Each row has a hidden value. The values are split into ranges, and the group after each row names the range that its value falls in. Each part has its own value, ranges and names.
[-359, 43, -192, -3, 268, -266, -29, -71, 98, 80, -115, 89, 36, 135, 48, 255, 183, 290, -59, 260, 137, 189, 75, 88, -137, -258, 326, 8, 58, -61, 94, 299, 35, 426, 168, -192, -28, -234, 22, -314, -25, 376, -286, -357] : A
[79, -24, -134, -66, 6, 57, 34, -148, -186, 152, 15, -7, 15, -89, -186, 53, -95, -46, -134, 63, -24, -62, 29, 140, 4, 57, -17, 15, -9, 165, -163, 76, -76, 13, -66, -36, -80, 37, -85, 190, 144, -35, 46, -97] : F
[-44, -50, -242, -10, -120, 134, 67, -157, -129, 295, -123, 21, -107, -121, -247, 121, -3, -40, -115, 64, -11, -33, -187, 109, -41, 24, 90, 28, -126, 198, -34, 96, 143, 207, 6, -15, -109, 49, 62, 117, 75, -168, 82, -222] : Y
[357, -283, 142, -8, 135, -70, 235, 29, -261, -356, 222, -115, 253, 224, 311, -207, -358, -296, 128, -162, -79, -142, 13, -154, 127, 53, -571, 160, 288, -332, -28, -112, 2, -255, -243, 3, 73, -181, -418, 246, 333, -79, 266, 110] : A
[343, -69, 124, 11, 143, -53, -92, -68, -456, -120, 191, -28, 155, 243, -23, -112, -221, -83, -69, -19, 95, -1, 129, 180, 53, -19, -285, 112, 174, -122, -142, -57, -115, -118, -205, -219, -46, -173, -331, 236, 104, 172, 116, 42] : T
[-3, -43, 35, 86, 52, -118, 138, 108, 48, -86, -167, 113, -50, 47, 95, -256, 33, -119, 183, 8, 105, 49, -91, -172, 22, -77, -176, 172, 176, -84, 68, -191, 189, 62, -85, 92, 80, 80, 14, -108, 48, -90, -49, -115] : G
[-617, 82, -321, 129, -176, 89, -70, -58, 253, 442, -300, 153, -298, -153, -244, 381, 417, 331, -240, 191, 4, 147, -122, 201, -230, -212, 630, -67, -229, 216, 49, 331, 322, 610, 241, -119, -39, -104, 268, -288, -123, 53, -71, -557] : F
[236, -95, 6, -62, 204, -175, 113, -38, -125, -215, 41, 6, 160, 98, 119, -189, -218, -185, 144, 13, 51, -15, 68, -102, 49, 50, -350, 105, 234, -54, -44, -94, -115, -157, -163, 22, -19, 17, -185, 75, 208, 12, -52, 61] : A
[-118, -42, -147, 49, -270, 198, 80, 11, -39, 344, -178, 67, -270, -184, -255, 4, 116, -78, -101, 19, -69, -58, -225, 60, 6, -10, 116, 42, -162, 231, -1, 29, 241, 184, 0, 56, 29, 97, 159, 7, 37, -259, 161, -236] : Y
[49, -104, -55, 82, -117, -20, 294, 76, 240, -97, -317, 122, -99, -147, 75, -374, -21, -318, 316, -123, 23, -8, -261, -352, -11, 114, -330, 190, 148, 80, 58, -318, 320, -39, -128, 320, 38, 343, 112, 5, 103, -477, 36, -50] : G
[-8, -29, -107, -75, -50, 85, 73, -58, -222, 327, -23, -7, -91, -89, -234, 57, 10, -7, -177, 87, -37, -83, -78, 145, 80, -39, 91, 43, -105, 147, -79, 131, 33, 139, 11, -37, 37, 5, -8, 111, 76, -34, 101, -177] : Y
[212, -141, -68, -10, 150, -138, 209, -49, -71, -213, -67, 20, 120, 68, 148, -219, -219, -257, 247, -4, 76, -18, -102, -218, 34, 59, -393, 156, 231, -94, 57, -188, 48, -86, -163, 114, -61, 78, -101, 58, 216, -153, -46, 12] : Z
[-447, 200, -183, -52, 45, -117, -149, -98, 245, 381, -230, 145, -99, -128, -278, 246, 365, 398, -291, 155, 34, 191, 151, 272, -205, -127, 551, -75, -134, 361, -182, 397, 36, 425, 232, -162, 17, 28, 92, -131, -221, 234, -157, -366] : T
[-31, -23, -105, -92, 23, 71, 65, -91, -224, 256, 75, -40, -11, -89, -184, 137, -27, 43, -237, 119, -69, -108, 59, 191, 69, -42, 115, 8, -54, 86, -160, 184, -81, 94, 1, -65, 22, -62, -101, 149, 151, 65, 77, -176] : F
[31, -83, -111, 4, -65, 84, 74, -73, -79, 58, -5, 6, -25, -86, -84, 18, -79, -101, -66, 3, -69, -69, -15, 48, -17, 54, -70, 21, 22, 100, -106, 26, 26, -1, -86, 9, -45, 8, -75, 122, 182, -123, 106, -109] : T
[-45, 52, 50, 76, 177, -218, 15, 75, -42, -17, -170, 144, -24, 147, 32, -191, 107, 42, 118, 109, 227, 147, -18, -46, 2, -185, -30, 178, 170, -104, 61, -120, 136, 191, -23, -46, 58, 6, 13, -169, -78, 144, -178, -171] : G
[134, -150, -27, 81, 5, -16, 63, -26, -126, -162, 15, 13, 40, 115, 92, -81, -152, -168, 88, -43, 15, -1, -56, -44, -27, 13, -260, 89, 145, -95, 26, -83, 91, -28, -157, -40, -60, -102, -143, 51, 178, -77, 99, -57] : W
[89, -54, 79, -48, 208, -202, 135, 61, -40, -145, 14, 27, 117, 95, 148, -198, -75, -78, 91, 16, 40, -1, 98, -102, 74, -51, -218, 126, 221, -109, -51, -47, -49, -63, -89, 26, 113, -9, -170, -2, 130, 80, -39, -18] : Z
[-224, -145, -420, 386, -256, -14, -46, -209, 377, -94, -645, 257, -168, 172, 30, 39, 144, -88, 391, -153, 275, 415, -660, -214, -516, 32, -57, 127, -14, 105, 436, -142, 836, 568, 11, -51, -426, 51, 301, -247, -245, -473, -17, -387] : A
[-130, -41, -126, -111, -123, 137, 188, -25, 70, 258, -5, -22, -87, -309, -162, 65, 25, -40, -211, 20, -229, -180, 57, 55, 54, 74, 105, -34, -81, 243, -232, 170, -38, -5, 16, 135, 109, 120, -28, 154, 213, -176, 151, -151] : F
[66, -41, 37, -5, 90, -134, 82, 75, 33, -137, -29, 66, 15, 8, 88, -212, -52, -125, 99, 15, 3, 5, 94, -98, 33, 0, -196, 73, 182, 19, -55, -84, -51, -104, -116, 59, 76, 53, -78, -55, 146, -6, -42, -11] : A
[22, -23, -330, -75, 256, -277, 100, -274, 115, -63, -283, 94, 165, 52, 8, 10, -98, -40, 224, 106, 213, 183, -152, -136, -181, 64, -112, 87, 135, 134, 94, 24, 72, 201, 15, 22, -260, 147, 39, -29, 22, -57, -297, -132] : Z
[-80, -148, -82, 98, -158, 98, 139, 40, 89, -38, -55, 27, -94, -72, 59, -18, -17, -143, 23, -62, -121, -60, -87, -79, -43, 23, -96, 36, 47, 6, 1, -14, 183, 30, -82, 72, 24, -38, -29, -8, 203, -214, 168, -151] : W
[81, 68, 167, -104, 295, -220, -129, -4, -254, 2, 181, -1, 179, 196, -25, -16, -11, 183, -217, 76, 61, 56, 359, 257, 46, -131, 20, 48, 148, -50, -245, 198, -255, -3, -28, -265, 121, -191, -329, 96, -11, 447, -24, -41] : W
[55, 4, 74, -18, 111, -171, 188, 89, 85, -46, -174, 97, 13, -29, 46, -332, 17, -118, 164, -24, 86, 18, -18, -182, 64, -9, -204, 187, 185, 14, -57, -178, 101, -20, -69, 155, 133, 222, -30, 15, 18, -109, -61, -36] : G
[30, -54, 16, 23, 114, -153, 141, 61, 36, -118, -102, 76, 25, 52, 116, -212, -25, -107, 154, 14, 67, 32, -18, -151, 23, -45, -195, 135, 187, -67, 25, -117, 81, 9, -84, 73, 63, 52, -48, -69, 95, -39, -59, -74] : Z
[-38, 151, 39, -196, 505, -429, -35, -38, -88, 21, 25, 57, 213, 152, 15, -31, 54, 243, -74, 248, 184, 129, 338, 115, 47, -186, 108, 69, 199, -15, -146, 197, -309, 111, 71, -160, 97, -59, -172, -98, -36, 523, -349, -95] : Z
[10, -35, -215, -69, 68, 9, 13, -246, -185, 193, -36, -18, 83, 3, -184, 191, -68, 62, -160, 69, 37, 15, -41, 182, -79, 16, 71, 21, -42, 124, -111, 194, 19, 192, 14, -131, -152, -46, -108, 199, 53, 25, 30, -184] : F
[-65, -15, -110, 24, 201, -216, -20, -75, -3, -67, -100, 83, 71, 163, 59, 28, 15, 70, 64, 109, 147, 156, 12, 10, -106, -106, -4, 67, 131, -39, 62, 80, 47, 195, 1, -126, -77, -109, -52, -135, 10, 172, -164, -175] : A
[60, -143, -296, 209, -227, 129, 85, -51, 51, -132, -236, 138, -240, -124, -28, -123, -129, -379, 310, 72, 58, 11, -299, -205, -107, 109, -253, 41, 81, 127, 209, -329, 207, -14, -220, 175, -259, 137, 263, -182, 282, -407, -86, -115] : W
[-8, -25, 160, -15, 197, -235, 95, 108, 26, -106, -26, 45, 120, 162, 162, -194, 47, 43, 29, -54, 50, 66, 105, -61, 32, -113, -127, 151, 197, -142, -67, 24, 69, 49, -21, -44, 193, -56, -216, -6, -21, 135, 33, -80] : Z
[34, -78, 45, -55, -178, 154, 154, 97, -159, 284, 8, -21, -152, -143, -173, -110, 18, -120, -158, -51, -160, -171, -80, 57, 161, 2, -32, 72, -93, 133, -120, 53, 85, -9, -42, 66, 203, 63, -46, 154, 111, -182, 288, -99] : Y
[-271, -58, -256, 168, -239, 131, 33, -38, 193, 130, -246, 126, -243, -141, -102, 108, 139, -32, 13, 43, -26, 60, -191, -13, -175, -18, 151, -6, -69, 167, 80, 20, 297, 261, 4, 37, -104, 18, 198, -162, 72, -228, 26, -313] : T
[-122, 28, -87, 37, 112, -170, 159, 44, 122, 43, -267, 140, -73, -35, 9, -168, 108, -32, 172, 123, 158, 85, -107, -159, -6, -104, -13, 157, 129, 3, 76, -121, 175, 198, 9, 117, 34, 155, 129, -171, 5, -50, -211, -197] : G
[-8, 13, -23, 34, 212, -233, -85, -46, -63, -83, -71, 92, 84, 211, 44, -30, 20, 85, 40, 81, 172, 175, 66, 59, -91, -118, -27, 81, 150, -49, 21, 57, 20, 158, -23, -177, -46, -124, -102, -109, -42, 231, -139, -135] : A

Part 2:
[-151, 90, 14, 25, 32, 51, 422, 192, 96, 4, -15, 35, 78, -54, 12, 106, 79, -236, -149, -84, 160, -202, -30, 21, 18, 6, -11, 59, 161, -22, -146, 29, -1, -162, -80, 138, -40, -92, -180, 65, 94, -71, -16, -60] : [96]
[162, -12, 57, -144, 110, -166, -14, 37, 119, 16, 162, -45, -231, -137, 168, -142, 156, 141, 31, 156, -317, -4, -296, -185, 21, -12, -45, 60, -6, 79, 179, -79, -268, -10, 81, -43, 85, 129, 81, 129, 80, -75, 273, 405] : [81]
[38, -134, 62, -120, 10, -166, 224, 58, 116, 146, -130, 62, 134, -43, 55, -154, 149, -115, -4, 73, 56, -99, 30, -161, 181, 32, 1, -18, 68, -133, 104, 99, 91, -55, 12, 236, -48, -117, -176, 56, 6, -209, 0, -70] : [96]
[63, 182, 354, -128, 110, -208, 559, 136, 211, 100, 148, 37, 68, -58, 62, -156, 122, -286, -325, 225, 47, -237, -73, -38, -62, -53, -78, 227, 225, 122, 109, 47, -311, -251, 48, 17, -219, 143, -126, 362, 225, -316, 185, 260] : [88]
[-107, -119, 3, -108, 38, 42, 215, 182, 48, 17, 14, 112, -42, -24, 90, -17, 86, -197, -135, -17, 66, -113, -57, 60, 48, -9, -18, -98, 149, -44, -105, 15, -56, -24, -103, 129, 91, -59, -155, 34, 81, -128, -50, -33] : [88]
[-44, 248, -286, -23, 118, 178, 161, 195, -17, -40, 164, 41, -284, -188, 4, 52, 163, -38, 52, -123, -160, -50, -249, 1, -14, -26, -14, 45, -65, 91, -237, -149, -50, -46, -27, -100, 102, 185, 27, -91, -6, 174, 83, 206] : [81]
[-109, 523, -46, 38, 195, 45, 706, 221, 283, 65, 158, -20, -176, -372, 133, 131, 390, -54, -16, -137, -351, -239, -351, -204, -37, -69, 71, 304, -18, 130, -76, -97, -191, -239, 205, -120, -105, 83, 30, -29, 49, 151, 260, 199] : [92]
[56, -281, -247, -74, 17, 60, -381, 92, -133, -59, 96, 6, -301, -46, 112, -48, -3, 99, 91, 10, -88, 156, -168, -10, 58, 34, -87, -211, 11, -42, -61, -108, -66, 178, -195, 61, 334, 40, 8, -48, 1, 53, 51, 183] : [81]
[-80, 123, -192, -60, 68, 180, 149, 140, -17, -98, 71, 30, -143, 15, -86, 125, 68, -45, 2, -118, 5, -109, -168, 156, 0, -1, 13, -17, -54, 92, -283, -120, 8, -72, -61, -36, 53, 130, -52, -67, 34, 112, -99, 101] : [92]
[184, -312, -445, 290, -95, 17, -466, -14, -93, -227, 123, -284, -251, 76, 2, 131, -265, 283, 234, -78, 247, 236, 126, -187, 52, 153, -116, -74, 93, -310, 52, -28, 4, 230, -446, 332, 329, -145, -88, 114, -57, 370, 94, 85] : [92]
[-78, 141, -172, -8, 58, 175, 274, 172, 7, -74, 78, 49, -80, 14, -88, 93, 39, -168, -68, -107, 142, -143, -50, 151, -15, -6, -2, 15, 48, 34, -273, -56, 5, -89, -121, 38, 4, 98, -126, 2, 43, 78, -99, 33] : [90]
[151, -382, -263, -68, -9, 17, -522, 1, -132, -69, 29, -37, -255, 34, 77, -73, -44, 206, 187, 47, -62, 186, -117, -20, 91, 59, -66, -250, -35, -82, 10, -88, -8, 229, -197, 119, 327, 17, 8, -58, -38, 61, 18, 180] : [81]
[142, -207, -59, -192, 45, -115, -146, -3, 17, 65, -8, 13, -140, -27, 77, -156, 137, 127, 110, 109, -172, 57, -153, -95, 143, 24, -17, -116, -73, -20, 96, -56, -34, 83, 13, 67, 118, 61, -14, -15, -10, -79, 31, 163] : [92]
[-8, -245, 48, -201, -23, -131, 63, 72, -11, 152, -193, 120, 156, 30, -2, -166, 109, -159, -29, 77, 119, -51, 33, -51, 219, 46, -36, -139, 40, -99, -2, 65, 177, -24, -36, 217, 2, -90, -185, -7, 13, -288, -116, -120] : [89]
[-217, 180, -165, -30, -31, 192, 312, 212, -93, -181, 1, 66, 110, 178, -307, 173, -124, -302, -127, -203, 412, -231, 57, 207, 63, 63, -49, 38, 66, -8, -452, -17, 230, -222, -207, 113, -69, 49, -213, 50, 76, 11, -248, -124] : [89]
[27, -189, 16, -201, 26, -85, 169, 69, 69, 151, -136, 151, 84, -11, 48, -194, 168, -144, -4, 71, 35, -89, 15, -36, 179, 7, 21, -124, 30, -102, 27, 72, 110, -2, 10, 196, -4, -57, -177, -23, -11, -226, -94, -89] : [96]
[-43, 0, -213, -101, 60, 146, -101, 165, -109, -125, 173, 45, -295, -32, -1, 34, 14, -15, -11, -61, -72, 12, -227, 108, -9, 0, -70, -91, -11, 85, -233, -153, -88, 21, -134, -70, 208, 168, 11, -20, 55, 78, 8, 228] : [81]
[195, 45, 212, -324, 94, -230, 291, 0, 165, 68, 76, 99, 17, 83, -43, -305, 129, -88, -96, 240, -65, -174, -84, -21, 86, -23, -9, 85, -6, 72, 131, 33, -136, -135, 131, 17, -183, 233, -85, 234, 100, -285, 26, 256] : [90]
[153, -431, -171, -114, -1, -45, -510, -39, -101, 21, -66, -50, -177, 29, 104, -68, 40, 246, 190, 90, -123, 187, -149, -27, 128, 56, -39, -266, -81, -44, 60, -96, 10, 218, -108, 108, 281, -11, 11, -108, -37, -10, -11, 148] : [81]
[198, -259, -2, -171, 47, -158, -65, -14, 44, 224, -115, 50, -6, -54, 107, -241, 196, 23, 80, 187, -80, 57, -31, -101, 155, 7, -12, -131, -29, -52, 158, 11, 12, 99, 19, 143, 35, 27, -84, -27, -29, -184, 11, 68] : [90]
[-81, 44, 82, -12, 83, 1, 374, 194, 141, 52, 76, 30, -56, -135, 148, 29, 148, -190, -180, 10, -10, -145, -118, -24, -28, -33, -25, 52, 188, 24, -33, -2, -187, -100, -48, 74, 17, -35, -113, 103, 124, -98, 109, 74] : [88]
[-144, -15, 87, -40, 14, -49, 334, 191, 69, 67, -45, 47, 94, -76, 56, 29, 99, -234, -166, -23, 116, -153, -41, -56, 77, 17, -48, 24, 171, -43, -75, 41, 1, -140, -74, 160, -12, -123, -171, 83, 108, -174, 21, -60] : [89]
[320, -496, 45, 130, -8, -75, -653, -276, -20, 118, -357, -333, 171, 185, 62, 219, 16, 477, 247, 242, 8, 152, -138, 155, -19, 60, 17, -204, -119, 165, 161, -122, -8, 171, -32, 121, 70, -91, 34, -177, 17, -13, -46, 220] : [92]
[108, 269, 314, -142, 111, -216, 581, 71, 287, -58, 217, -24, 25, 49, -19, -114, 52, -149, -244, 183, 14, -304, -102, -50, -67, -29, -32, 303, 157, 112, 127, 45, -324, -287, 88, 7, -258, 183, -95, 424, 217, -206, 179, 340] : [88]
[-172, -18, -32, -75, 32, 112, 315, 206, 28, 17, -41, 131, 37, -14, 7, 44, 90, -266, -142, -84, 149, -172, -34, 121, 48, -8, 0, -70, 121, -19, -219, 11, 48, -93, -94, 119, 28, -59, -188, -18, 68, -109, -122, -104] : [96]
[-117, -111, -3, -117, -9, 28, 196, 163, -22, 5, -58, 117, 78, 66, -47, -24, 17, -252, -139, -24, 219, -132, 27, 101, 94, 25, -39, -95, 122, -52, -175, 34, 90, -79, -133, 163, 23, -50, -208, 48, 72, -172, -145, -98] : [96]
[-196, 8, -127, -63, -11, 161, 289, 179, 14, -159, -8, 97, 37, 126, -122, 118, -41, -212, -83, -175, 246, -221, 9, 166, 67, 31, 21, -57, 91, -73, -296, 20, 127, -118, -147, 159, 30, -66, -209, 13, 51, 2, -210, -131] : [96]
[-216, -193, 29, -226, -19, 19, 143, 200, -56, 17, -105, 178, 72, 43, -5, -27, 64, -260, -146, -58, 126, -124, -58, 83, 164, 30, -35, -169, 101, -50, -203, 17, 133, -73, -90, 147, 87, -100, -184, -22, 77, -251, -174, -152] : [89]
[388, -205, 461, -28, 96, -253, -313, -443, 311, 2, -345, -430, 325, 319, 18, 295, 114, 690, 235, 348, -295, -177, -426, 173, -97, 13, 163, 66, -251, 431, 343, -131, -213, -113, 380, -68, -247, 16, 165, -32, 154, -128, 45, 524] : [92]
[17, -252, -62, -195, 37, -16, -31, 96, -9, 85, -35, 118, -98, -21, 94, -138, 129, -64, -2, 56, -46, 11, -78, 16, 127, 3, -13, -192, 23, -53, -26, -17, 2, 83, -64, 117, 142, 5, -99, -43, 9, -140, -68, 9] : [90]
[236, -60, 82, -79, 124, -219, -56, 31, 97, 223, 77, -57, -187, -279, 264, -203, 265, 112, 34, 243, -340, 98, -262, -261, 22, -32, -78, 42, 15, 91, 266, -75, -269, 45, 85, -27, 73, 111, 84, 68, 52, -136, 351, 383] : [81]
[25, -359, 171, -182, -26, -160, -83, -56, 51, 132, -339, 6, 283, 135, 17, -28, 110, 45, 54, 116, 46, -91, -59, 11, 203, 53, 33, -167, -25, -17, 70, 48, 174, -27, 58, 215, -29, -176, -133, -74, 35, -307, -147, -88] : [89]
[-120, -31, 153, -20, 12, -142, 326, 189, 100, 97, -32, -2, 93, -133, 117, 5, 112, -207, -175, 16, 66, -124, -61, -186, 94, 31, -81, 75, 207, -61, 26, 53, -50, -144, -63, 179, -12, -160, -148, 140, 124, -214, 128, -30] : [89]
[273, -145, 140, -5, 32, -247, 116, -52, 149, 192, -79, -73, 136, -2, 70, -189, 90, -24, -20, 255, 112, -29, 91, -143, 56, 19, -46, 60, 110, -63, 262, 88, -91, -14, -32, 220, -121, -9, -144, 187, 47, -200, 117, 128] : [88]
[119, -286, -51, -210, 15, -61, -36, -37, 55, 85, -175, 97, 69, 112, -5, -171, 116, 24, 123, 82, 28, -55, 11, 29, 186, 27, 61, -187, -64, -101, 46, 50, 145, 70, 13, 204, 22, -36, -143, -75, -57, -147, -170, -52] : [88]
[-9, -258, 172, -175, -11, -201, 87, 46, 73, 144, -189, 45, 177, 7, 80, -114, 129, -81, -44, 107, 29, -81, -42, -118, 192, 42, -23, -86, 75, -72, 102, 68, 74, -54, 18, 218, -7, -158, -149, 44, 64, -314, -19, -61] : [89]
[-27, -166, 1, -167, 20, -47, 194, 101, 73, 81, -93, 135, 53, 4, 48, -131, 128, -151, -29, 21, 59, -112, 3, -22, 155, 13, 20, -109, 66, -113, -14, 67, 80, -20, -29, 199, 28, -83, -177, 6, 10, -182, -88, -91] : [96]
